Each row comes from the steps of one path. Every step used is in the known rows, and no mark comes twice. Write the path behind each row, first mark first.
Known rows:
nidu, laka, sirev, sagon, lebo, fibis: [ 137  524  104   14  -77   70    6   62  -47  215  -30   20  -40   42
 -100 -306  -41   -7  131  -13  162 -176 -162  240   30 -103  -10  212
 -281    2  -28  -85  -93  -54  -58  -12 -188  -78   18 -220  287 -119
    0  144  -56 -135 -200    1  -35   48 -179   15   69  144 -176]
fibis, godi, laka, lanap: [  39  391  232  100 -102  107    3    8  -52  277  -61  130  139   77
  -50 -257   59  116   38  -34    3   -5 -238  216  159 -287  -81  182
  -77 -276 -143 -109 -133  -36  -92   96  -77 -177   56 -100  181 -164
 -208   81 -256 -125   74  129  155  -87 -128  136  190  188  -11]
nidu, fibis, dokito, lanap, lurof, laka, sirev, kono, sagon, lebo: [ 243  558  -16  114  -35  289  -17   82 -107  184  278   59  115  139
 -151 -290  222 -320  -11  -14  358 -186  -70  413  270  -61  -66  271
   83  -22   -1   24 -218  -68  157   67 -190  -71  -38 -238  106   33
  -74  312   38 -103 -339   31  -19 -304 -343   -6  133   -4   15]
lanap, nidu, dokito, laka, fibis, godi, ludu, lebo, kono, sagon: [  73  455  236  301 -295  146   79  303 -290  253  244  162   37   43
 -155 -215   90  -30   65 -137  198   12 -121  106   21  -56 -246  187
  310  -79  -96  -10  -36  -68  -64  127  -74  142   98 -329  217   48
 -301  418 -427 -315 -105  389  -12 -205 -174  191  270  -81 -133]
godi, ludu, lebo, fibis, sagon, lanap, nidu, laka, sirev: [  30  579  141   91 -110   23   92  131 -183  280   80  261   34  -63
   18 -408  -72 -223   13  -36  156  -93 -186  193 -197 -213  -93  244
 -115 -116 -183   -8  -87 -176  -12  118  -10  -57  129 -385  254  -99
 -166  169 -354 -276 -305  276 -135  -77 -170   -2   23 -130 -167]
godi, laka, sirev, kono, lanap, nidu, fibis: [  43  461   65  179   85  227  -55  266 -166  180  -36   75  202   29
  107 -352  109  -80    2 -227  252   34 -113  233   11 -193 -152  -53
   86  -50 -107  -57  -20 -152  -87   69    5  -33  137 -198  108 -166
 -159  227 -240   80  -75  191  179 -242 -147   91   22  134 -177]
sagon, lanap, lurof, laka, nidu, fibis, dokito: [  81  462  110  129 -137  242   70  -29  -85  395   68  110  228   95
  -37 -334  -37 -129  -53   17  362 -201 -163   22  142 -221  -36  192
 -212 -148 -166  -75 -150 -136   78  172 -187  -97  103 -177   56 -101
 -147  197 -208 -129 -168    6  -23 -256 -123  -10  140  -67   84]
lanap, nidu, vula, bizo, dokito, laka, godi, ludu, lebo: [-129  362  125  308  -86  216 -109  253  -99  323  178  427   92   50
 -198 -414   50  201   37  -44    5  112 -142   14  183  -83    4   86
  200 -201  -14   76  -84 -168  -83  277  147   16  -43 -436   -3  131
 -222  166 -505 -190 -395  460  -47 -136  -46    3  193  119 -276]
sirev, lurof, laka, godi, ludu, bizo, dokito, lanap: [  54  431   37   78   -6  137  -64  338  -14  169 -146  104  110  104
  -88 -380  108    8  123    6   87  -15 -116  253  217 -175 -130  235
  202 -108  -97  -19 -181  -92 -108  260   96 -147   11 -364  -75   82
 -159  273 -289 -103 -345  156  183 -171 -262  116  172   10  -36]
vula, lurof, laka, lanap, nidu, godi, ludu, lebo: [ -61  538  239  100 -100   78 -183  289 -215  180  177  133  164  115
 -112 -333  -25 -283  -20 -177   16 -104  -67  241  106  -72 -209   28
  110 -217 -197 -143  -69   99  -43  321  -23 -190   97 -337    2  170
 -118  231 -387  -95 -278  224  -45 -196 -149   10  151   67 -127]
ludu, bizo, dokito, laka, sirev, lurof: [ -49  288   -3  138  -27  245  -38  243  -46  188  -47   95   87   46
 -309 -268   28  193  164   44  118  -33 -130  193  135 -220   29  208
   87 -101   31    9 -201 -195  -56  211  -12  -75  -67 -242   57  -68
 -187  196 -219 -179 -231   99  141  -61  -81   79  180  171 -152]
kono, fibis, nidu, laka, godi, ludu, bizo: [ -84  536  297    8 -237   91   -1  261 -166  258 -166  188  -40 -217
   29 -402  203  206   85   30  154  -87 -155  198  119 -156   17   30
   89  -43 -343    9  -10 -129  -70  112   14  -48  -32 -373  102 -286
 -254   93 -330  -62 -157  146   80   29   -8  115  172  -89    0]
vula, godi, ludu, bizo, dokito: [ -19  298  122    2  -31  110  -65  226   46  274  -91  180   -7   17
 -128 -248  -37  224  174   12  -43   31 -126  177  112 -165  -15  201
  132  -94   78   55  -50   10  -64  181  127 -113   32 -209  130   15
 -186   -4 -295   64 -186   34  150  -67 -125  211  268  179  -86]
fibis, sagon, lanap, lurof, laka, nidu, godi, ludu: [  23  428  107   73 -209   64   22   76  -68  304  -11  133   92   62
   -5 -437   35 -234  134 -100  291  -87 -198   52  105 -210  -90  245
 -236  -50 -178  -67  -75  -34  -57  285  147 -211  121 -270  159   22
 -204  274 -375 -193 -287  155   -9 -183  -86   -1  142 -175   41]
bizo, dokito, laka, lanap: [ -61  266   46  108  -51  164   27   97  -13  387   -6  229   80  135
 -317 -243   74  176   51   18  -24  -48 -194   56  313 -243  101  235
  -49 -303    4  -32 -154  -38   -3   16  -65 -128    2 -110   99  -56
  -68   63 -240 -219 -170  218  191  -27 -162  -44  197  157  -43]
ludu, lebo, fibis, godi, lurof, laka, sirev, kono, lanap, nidu: [ 135  568    3  294  146  114   35   84 -328  136  181  -58  229   10
   40 -174  -33 -429  -76  -65  288  -25  -68  265  -98 -261 -232  283
  203  -78 -219 -152 -192 -211 -198  235  -43 -105  179 -336   71  -27
 -189  400 -212 -249 -225   78   72 -419 -372  159   56   -8 -169]
lurof, laka, godi, ludu, bizo: [  56  400  225   47  -75   27  -70  192  -53  137 -139  131  100  -44
  -35 -315  -12   49  177   82   70  -34  -94  262   88 -190  -21  123
  125 -165 -227  -40 -100  -10  -44  217   23 -110   44 -358   72 -107
 -248  267 -245  -68 -223  167   21  -19 -222  170  124   79  -62]
ludu, bizo, dokito, laka, lanap, fibis, nidu, vula, godi, lurof: [-205  180  124  284 -134  342  -75  294 -111  455   61  234   49  -31
 -265 -332  192  186  -82   34  136 -107  -88  152  246 -239  -54  224
  191 -234   31  136 -275 -209  -24  227   27 -142  135 -386  -32   -7
 -203  -26 -350 -142 -253  228  206 -285 -160   96  238  202 -180]
lebo, kono, sagon, fibis, godi, laka: [ 119  444  211  -13 -182  124   85   86   80  224   27  106  101   48
  -81 -229   33  126  107  -50  194 -114 -286  127  -84 -222  -81  236
  -68  -67  -27 -116  -49  -59  -61  -50   53   33  -42 -188  284 -225
 -182  146 -265 -110   10   83   56 -110 -143  241  323  166  117]
lurof, laka, nidu, vula: [-120  258   37   38 -169   89  -10   33 -177  313 -105  174  199   48
 -167 -282  -60   60   65   25  172 -145 -159  114  194 -146  -76   84
 -282 -206  -77  -76 -153  -95  -18  124  -48 -162   62 -140   95  -32
 -230   69 -230  -62  -85   65   86 -139  -52  102  111  131  -80]
sagon, lanap, lurof, laka, fibis: [ 118  401   20   74  -10  144  -17   41  -80  282   60  122  247  164
 -127 -233  -77 -162   72  -13  262 -161 -151   81  133 -237   38  291
 -227 -189 -236 -167 -107  -65   -2  259  -96  -50   94 -217  129 -166
  -11  223 -140 -167 -133  138  -61 -183 -145   27  165  149  136]
nidu, godi, lurof, laka, lanap, fibis, sagon, lebo: [  84  394  203  118 -111  136  -21   35  -23  353   15  -26   -9  115
 -135 -340   92 -356   94  -50  196 -157 -176  254   63 -234 -165  350
 -114 -174 -128  -60 -179    4  -28  250  153 -309  171 -291  233  -56
 -120  102 -224 -153 -214   67   59 -210 -272  -32   45   30  -78]
nidu, dokito, laka, fibis, godi, ludu: [  60  366  220  322 -122  109   73   85 -135  340  -85  210   22  -23
 -137 -231  142  157  160  -55   60   59 -174   57  229 -128 -116  218
   36 -101 -130  -25 -113  -87  -60  154  -39  -21   82 -217  213   -3
 -352  192 -234 -219   81  209   90 -111 -200  128  294   74 -135]
dokito, lanap, nidu, laka, godi, ludu, lebo: [  13  586  196  115  -88  129 -100  355 -294  263   78  213   88  117
   76 -350   16  -70  -81  -58   20   21  -97  245  137  -61  -62  111
   42 -250 -209  -23   22  -76  -38  164  -32 -128  -16 -362   53   50
 -102  190 -433 -247 -214  351   95 -129 -218   -2   77   14 -147]
lanap, fibis, godi, lurof, laka: [ 150  336  168  235   66  162   25  -35  -78  307  -45   -5  202   78
  -65 -160  -32 -183    6   12  112  -55 -188  157   -9 -260 -131  252
  -59 -195 -159  -91 -164 -103 -137  216   75 -211  174 -154  171  -58
 -256   70 -192 -112  -38  -23   40 -249 -301  141  180  158  -45]
godi, lurof, laka, fibis, sagon, lebo, kono: [ 152  414  134   41 -107  109   87   85  -73  391    2   21   44  223
 -187 -233 -108 -109  182  -46  271  -89 -190  100  -52 -243 -127  418
  -71 -163 -259 -117 -195  -27 -206  190   47 -127  166 -193  321 -160
 -140  142 -146 -231 -136   66    8 -139 -225  129   26  -37    2]
kono, fibis, dokito, lanap, lurof: [ -76  417   85  123 -141  343   68   74  -83  223  133  152   98  260
 -100 -184  108  -56 -131  109  219  -51 -198  196  194 -157  130  249
 -116  -60 -135  -46 -116  -48 -149   82   32 -164  -19  -83  183  -80
 -110   69 -162 -318  -97  -29  136 -223 -154  -49  289   -6  191]
vula, godi, lurof, laka, sirev, sagon, lebo, fibis, dokito, lanap: [ 172  484  -19  298  -72  270    0   88 -111  249  155   53   28  215
  -37 -258  124 -267   33  119  198 -110  -81  269   37 -172  -72  468
   59  -60  -81  -77 -330  -40 -220  159 -148 -241   87 -239  137  154
  -14  207   -7 -276 -393 -105  157 -277 -445   13  179  216  -85]
ludu, lebo, kono, lanap, fibis, godi: [  -3  496  277   92   15  200  204   81 -146  211   41 -123  102  126
   -6 -126 -139 -303  -74    1  181   46 -190  221 -134 -168  -74  191
  -66   11   -2 -114  -41  -73 -155   66  -24  -77  140 -194  185 -127
 -158   85 -359 -158   12   15   85 -188 -320  108  239    8  -19]
lebo, kono, fibis, nidu, vula, godi: [-247  330  161  -42 -304  257  107  194 -172  240   14  159   61  -66
 -161 -173  183  105   10  -12  212  -69 -197  109  117  -51   59   84
 -154   20  -67  -44  -24  -55 -279   41  -24  -68   -2 -186  188 -109
 -219  -95 -340   68 -117  -76  161 -162  -18  131  309  108   38]
lanap, fibis, nidu, godi, ludu: [ -42  362  321  170  -43  116  105  114 -122  274 -138   15   17 -115
   25 -320   85  -77   12  -51  111   25 -214  220  -72  -57 -115    2
 -158   -6 -151   23   95  -31  -87  101  121 -169   77 -236  242 -116
 -204  -61 -341   64  -26  127   28 -153 -144   74  250  -39 -179]
bizo, dokito, lanap, lurof, laka: [  84  365  -85   45   66  175  -87  120  -21  277  123  154  183  264
 -306 -216  -50 -102  -87  -46   83  -89 -181  120  312 -153   -7  307
 -150 -253    1  -27 -205  -53 -152   95   -6 -123   13  -89   75   91
  -74  153 -140 -194 -256  126   44 -235 -245  -27  180  107   41]
kono, sagon, fibis, dokito, laka: [ -13  370  116  180 -168  261  110  -21   15  289  122  214   51   58
 -224 -234  169  156   63  190  125 -123 -210  144   89 -179  119  244
  -78  -70    2  -18 -169  -43  160  -89   27  -67 -139 -228  299 -202
 -115   60 -120 -302 -108   70   94  -62 -170   51  382  118  143]
kono, lebo, sagon, lanap, nidu, vula: [-142  299  -54  -12 -162  170   58  284  -81  245  -19  252   84   -5
  -86 -226  146   82  -30   61  216 -117 -101   85   59 -178 -131  138
 -202 -120   78  -72  -50  -31    8    8  147  -68  -89 -241  336 -116
 -108  138 -227 -160 -184  208   53 -175 -145   56  111   58   48]
nidu, dokito, laka, lanap, fibis, godi, ludu, lebo: [  53  413  302  378 -108   88   60   80 -121  330   14  125   19   76
 -181 -266  102  -95  -56  -12   50  -10  -89  246   91 -125 -100  213
  140 -163  -80  -21 -136  -78   43  179  -26  -71  179 -358   55   90
 -291  233 -389 -271  -40  294   36 -149 -372    4  276   51 -140]
kono, lebo, sagon, fibis, dokito, laka, nidu, vula: [-241  307  107  175 -307  270  161  122  -23  450  -59  339   -5   39
 -233 -339  206  259  -15  184  318 -170  -57   42  173 -178   33  239
 -181   -7  -22  -25 -238 -102   35  -25   64  -49 -179 -263  207 -153
 -223  181 -289 -383  -88  138  114 -129 -126  -52  232  -40    9]
lebo, sagon, lanap, lurof, laka, fibis: [ 103  388   44   46  -39   71   25  141   49  269   15  144  221  118
 -189 -245  -62 -151   92    7  325 -160  -47   74  101 -277   57  361
 -217  -90 -168 -101 -145  -33 -112  222 -106  -31  109 -238  196 -174
  -59  324 -172 -253 -163  223  -68 -137 -164    3  116   69  107]
sirev, kono, fibis, dokito, lanap, nidu: [ -33  425    9  278    5  380  100  151 -166  213  144   -6   96  189
    8 -229  220 -113 -119  118  188   67 -120  289   92 -203  -65  194
   98   34 -107   18   36  -39 -119   24    3 -162   72 -126  258 -128
 -151   27 -238 -174 -185   32  205 -335 -152   68  224   26   13]
godi, lurof, laka, lanap: [  32  331   60   82  -67   58  -53  105  -88  289  -95   98  225  158
 -174 -222    4   -4   12  -18   98 -163 -142  144   99 -259  -48  234
  -57 -389 -250 -172 -215    5  -47  167    1 -233  151 -179   67  -60
  -65  177  -75 -130 -114   67  203 -123 -279   70   56  142   54]
sagon, lanap, lurof, laka: [ 121  393  -26   15    9  102  -50   44  -28  203   62  104  240  166
 -153 -196  -82 -116   -2   26  186 -153 -171   99   98 -207   49  247
 -275 -227 -127 -166 -124  -42   -5  157  -10 -122   53 -205  148  -91
  -38  176 -115 -156 -222   81  -53 -147 -223   22  193  145  178]
lanap, nidu, godi, laka, sirev, kono, fibis: [ -22  429   93  171  -84  227  -74  247 -189  110   32   66  107  -23
   29 -365  206 -148  115 -174  245   -2 -107  278  -55 -180 -112   31
   88    5 -207  -65  111  -97 -205  222  120  -76   54 -192  168 -159
 -216  210 -395   25 -172  123  102 -251   51   57  115  244 -238]
lanap, lurof, laka, nidu, vula, bizo: [-144  280   45  122 -154  193 -191  101  -29  263   89  229  262  164
 -205 -333  -89   55   15  -37  257 -104 -185   40  283 -116    2  111
 -233 -161  -72  -47 -140 -129 -108  285  -67  -54   74 -243  -10   38
 -187  203 -223  -18 -237  101  -24 -182   34   42  127  114  -16]
vula, bizo, dokito, laka, godi: [ -63  348   91  222  -13  271  -63  123   82  342   96  295   82   50
 -205 -293  108  142  188   71  -82  123 -249  -32  313 -210  167  232
   84 -179   29   41  -41 -123 -145  170  -49  -23  -92 -240   52  -38
 -143   88 -315 -118 -325  186  151   -5  -55  -29  233  249 -119]
lanap, fibis, dokito, laka, sirev, sagon: [   6  310  182  491  -78  379  163   -3  -68  279   88   27   68  133
 -200 -351  145 -122   18  133  110   35  -95  267  -27 -211  106  153
  -24   54  -42   51 -189  -42  -87   63 -107 -129  141 -153  264 -106
 -177  164 -193 -247 -179  117   58  -67 -196  -29  188  153 -227]
fibis, nidu, laka, sirev: [ -66  457  134   58 -119  122   32  108 -230  336  -13  144   93 -168
 -206 -300   68   49   13  -18   33 -100 -223  197  118 -140   15   92
 -255 -205 -186  -20  -96 -155  -38   -1 -229  -82  -34 -129  223 -228
 -169   -9 -115   -2  -49  108   99   19  -39   64   38   48 -178]
lurof, laka, sirev, kono, fibis, nidu: [  46  436  -20  181    1  124   98    2 -203  219  -11    3  145 -101
 -202 -265  241 -177   56   36  218  -85  -98  292   42 -201   29  135
   43   14 -311  -72  -74 -117 -155   91 -110  -62   51 -169  133 -218
 -209  148 -129   40 -218   22   65 -164 -111   66  134   68  -20]
lanap, lurof, laka, fibis, nidu: [  51  394  137  158  -50  148  -17   10 -192  320  132   64  212   61
 -232 -224  -22  -80  -28  -44  217  -96 -156  155  221 -145    2  177
 -172 -150 -345  -69 -138  -79 -170  194 -185  -33   60 -175  182 -213
 -134  195 -158 -118  -36  170  -70 -195  -43   78  150  -45   28]
kono, fibis, dokito, laka, nidu, lanap, lurof: [-215  326   76  301 -271  334   28   70 -197  345  170  289   92  159
 -120 -317  124   71 -102   45  317 -132 -104   11  334 -189   83  157
 -130  -91 -129  -97 -156 -104 -114  141  -15 -131   17 -159   99 -104
 -181  146 -391 -398 -106   25  188 -186    3 -105  273 -121   73]
sirev, lurof, laka, nidu, fibis, godi, ludu, bizo, dokito, lanap: [ 140  447  108  116   -3  182   -6  211  -71  305 -239  -23  108   33
   27 -382   60   94   54 -103  285  -69 -147  125  253 -180 -348  180
  153  -13  -25   51 -171 -191  -61  256  -68 -127   63 -251 -108  150
 -322  228 -328  -42 -176   12  115 -330 -196  166  221  -90  -44]
vula, lurof, laka, sirev: [ -38  404   43   62  -16  148  -92  107  -80  225   83  214  224   68
 -241 -193  -46 -216  141    0  -45 -111 -166  201  156 -190   55  133
  -52 -186 -102 -145 -170  -38  -93  195 -146 -135   16 -103   77   21
 -151  104  -83  -32 -191   24   47  -40 -141   46  116  256  -66]
sirev, kono, sagon, fibis, dokito, lanap: [  67  483   -5  166    7  279  146   41   28  228  117   -6   72  122
  -88 -265  234  -55  -11  185  162  -70 -149  356   66 -174  -29  327
   12   78   72   29  -39   -6  174  -86    1 -114  -37 -244  282 -155
  -53   45  -47 -142 -123  -18  233 -249 -268  150  316   94  117]

Which path is each row?
[  27  409   29  295  -28  277  134  155 -204  208  123   14   67 -211
  -12 -349  399 -337  109   58  254  -60 -133  294  -18 -176  -39  148
   61   73   11   61   64 -164  154   78  -83  -70    1 -368  175 -153
  -92  127 -269  -65 -340  191   97 -229 -183    9  294  162 -129] : dokito, laka, sirev, kono, sagon, lanap, fibis, nidu, godi
[  -2  268  119  131   67  250  -61  319   50  310  -76  161  -12  143
  -13 -278   16  -25   40   51   12   45 -109  265  105 -172  -45  254
  191  -50  139  131  -25  -55  -63  180  110 -127  114 -250   27  109
 -134  -45 -359    8 -243  124  177 -214 -294   97  306  225  -95] : vula, godi, ludu, bizo, dokito, lanap, fibis
[ 159  476   16    2  -61  131  -14  193  -12  123  100 -143   88  382
 -200 -224  -85 -124  -12 -123  342 -108 -124  130   92  -94  -33  198
 -212   35  -42 -237 -192   94 -208    5   22  -79  115 -193  232  -41
   68  360  -81 -187 -284   75    1  -96 -325   43  141  -37  169] : sirev, sagon, lebo, kono, lanap, lurof, laka
[ 203  577  125   14 -169  140  107   53 -188  198  298   17  225  119
 -140 -181  -69 -347   46  -42  353 -183 -145  152    2 -187 -102  367
    4  -99 -156 -155 -126  -53   -8  244 -191   67   63 -292  139 -104
  -79  398 -259 -275 -196  112 -153 -247 -188  147  259   21  180] : ludu, lebo, kono, sagon, lanap, lurof, laka, fibis, godi
[ -52  373  181  324 -126  433   38  176 -198  222  105  113  179   29
 -127 -279  164   38   -6  -41  230   -3 -149  159  150 -118  -22   30
  -16  -65 -120    0 -151 -175  -61  148 -149  -98  -24 -211  151  -71
 -236  212 -268 -136 -134   90   90 -204  -80  -17  126  -15 -189] : lanap, nidu, fibis, dokito, laka, sirev, lurof
[  70  504   68  224 -160  105  -40  247   83  315  190  129   83  -37
 -339 -281  205 -168 -107   44  267 -179  -58  148  320 -156   43  422
 -113  -23 -107   15 -163 -156 -199   83 -146   54  -28 -422  129  -48
 -219  465 -193 -287 -198  382   81 -267 -288  -10  106  -73   -4] : lebo, sagon, fibis, nidu, dokito, lanap, lurof, laka, godi
[  72  515  239  170  -49  106  117  215 -317  237   73   31  171  108
   -8 -240 -108 -240  -16 -178  263   28 -127  104  -50 -170 -244  165
  112  -85 -301 -184 -121  -40 -198  182  -51   13  182 -244  131  -71
 -183  341 -387 -180  -90  280  -29 -247 -269  153  136 -141  -48] : lurof, laka, fibis, godi, ludu, lebo, kono, lanap, nidu
[  60  461  133  270 -202   68  191  285 -170  306   83  150    7   18
 -128 -302  141 -125  -65   34  234  -99 -139  140 -272  -59 -146  153
  165  -77  -41   -4  -37 -137   84  -33   35   93  150 -450  143  -12
 -150  170 -356 -240 -282  362  -18 -135 -369   60  370  -72   40] : godi, ludu, lebo, kono, sagon, lanap, fibis, nidu, dokito, laka
[ 219  380 -134  311  113  248   82   98  -88  328  126   54  181   52
 -143 -275  256 -437   53  -42  139  -74 -137  295  110 -299 -192  406
  301  -89   57   48 -193 -180   -6  164   51 -120  149 -152   39  104
 -164  224 -132  -86 -315   98  207 -391 -372  135  138  160 -137] : bizo, dokito, lanap, fibis, godi, lurof, laka, sirev, kono, sagon
[-123  334   97  336 -162  307    8   34  -58  420  203  232  108  151
 -200 -347   -4  140 -126   61  307 -187 -102    3  295 -204   73  264
 -267 -113  -52  -99 -166 -134   44  115  -56  -80  -19 -271  135 -141
 -121  174 -328 -384  -45  129  136 -220  -82  -50  242  -73   -4] : sagon, fibis, dokito, laka, nidu, lanap, lurof
[-142  336  216  329 -212  350  -22  242 -236  294  170  132  107   79
 -111 -304  172   35  -72  -22  140  -29 -155   86  149 -222 -124  185
   30 -324 -181  -39 -152  -33  -47  175    2 -266   64 -225  185  -52
 -155  173 -290 -332 -170  189  226 -256 -145   -2  128   41 -198] : fibis, dokito, laka, lanap, nidu, godi, lurof
[ 158  383  186  123    0  106  -32   74  -21  304   27  122  114   22
 -236 -306 -103   53  110 -107  186  -65 -135  134  235 -241 -140  296
  112 -102 -174   10 -223  -85  -92  320    9   14  108 -214  103  -73
 -287  311 -239 -129 -112  192 -153 -208  -99  211  184  -47  -87] : lanap, lurof, laka, fibis, godi, ludu, bizo, dokito
[  68  358   62  280 -152  166  -22  125  -14  506    1  135  -92  292
   -4 -367   40 -177   32   43  156  -11 -221  242   65 -220 -205  329
  -52  -94   31   52  -77 -199  -87   91   86 -133  168 -184  226   -8
 -236   17 -350 -270  -68  271  175 -216 -189   -2  136   57  -76] : godi, laka, nidu, dokito, lanap, fibis, sagon, lebo
[ 233  457 -218    5   68  113  -43  118   -6  195  281  161   77  178
 -225 -219   82 -356   69  -21  277 -210 -134  319  270 -135  -15  436
   80  -51   85  -24 -168 -135   10   44  -86   -3  -44 -237   44   91
   55  337  -54 -197 -493  153  -18 -285 -349  -16  162   45   -5] : bizo, dokito, lanap, lurof, laka, sirev, kono, sagon, lebo, fibis
[  11  525   56  138  -34  233   77   -1 -141  136  203  116  154   78
 -165 -256  139 -367  -54   36  260 -126  -69  365  113 -117  -38  248
   15  -20 -249 -115 -225  -28 -132  100 -114  -27   24 -229  118 -126
 -141  401  -77  -99 -302 -123  -48 -252 -292   -4  111 -126  -64] : lanap, lurof, laka, sirev, kono, lebo, fibis, dokito
[-142  324  122  315 -195  235   46  133   68  406  164  260   82  104
 -262 -358   14  149 -105   79  369 -185    0   -1  257 -243   91  337
 -264  -17   12  -27 -199 -104  -65   81  -65  -65   -6 -291  200 -149
 -172  270 -367 -467  -76  215  127 -170 -107  -73  192 -152  -38] : lebo, sagon, fibis, dokito, laka, nidu, lanap, lurof
[-246  264  188  354 -196  346  -16  236  180  336  184  326  106   35
 -352 -406  186  267  -82  122  242  -87 -105   37  200 -261   56  266
  -92  -82   47   79 -224 -105    2   47 -102    5   12 -396  209 -146
 -198  192 -260 -262 -261  403   22 -148  -90  -41  148   87 -115] : lebo, sagon, fibis, dokito, laka, lanap, nidu, vula, bizo
[  87  420   65  108  -74  130  -71  -50  -85  318  220  116   48  147
 -259 -310  -36 -193   59  -83  232 -161 -119  192  345 -158 -125  342
 -277 -108  -84  -89 -239   16  -97  227  -19 -123   87 -250  345 -136
 -124  158 -167 -223  -98   76  -73 -175 -102   13   70 -104   13] : nidu, lanap, lurof, laka, fibis, sagon, lebo
[  94  407  -76  436 -167  213   33  142 -128  273  203   41   71   17
 -315 -320  233    2  -47    8  225  -85 -123   85  121 -162   40  215
 -104  -24  -42  -23 -159 -162  -70   87 -154   17   78 -298  224  -23
 -136  377  -82 -307 -257  307   50 -143 -170   13  184   76  -57] : fibis, nidu, dokito, laka, sirev, sagon, lanap, lurof
[ 160  506  279  144  -29  -71  123   16  -99  265  -99   84  115  -10
 -145 -256  -76  -92  118   -9  161   -6    2  221  -29 -178 -132  292
   36  -41 -241  -37 -187   12 -191  246  -75  -74   97 -252  211  -59
 -306  285 -300 -249   -8  187 -127 -107 -229  126  178  -21  -93] : lurof, laka, fibis, godi, ludu, lebo, sagon
[-139  518  272  122 -131  171 -113  127 -177  219  254  274  193   84
  -22 -259  -92  -70 -129  -89   50  -93 -184  255  128 -185 -235   83
   30 -211  -70  -87 -188 -136 -150  218 -118 -113   95 -320   76   37
 -248   83 -434 -286  -69  204  -86 -293  -59  143  238  156 -162] : ludu, lebo, fibis, godi, laka, lanap, nidu, vula, lurof
[ 115  487   53  108  -34  154   45  117 -162  348  114   26   -1  -94
 -125 -327  218 -211   88    1  174 -152 -138  419   66 -107  -51  150
  -21   28  -43   23    9 -153  194  -32 -128  -29   -3 -263  244 -245
  -33   13 -144   78 -217  160   41  -73 -134   81  100   20 -134] : lanap, fibis, nidu, laka, sirev, kono, sagon, lebo
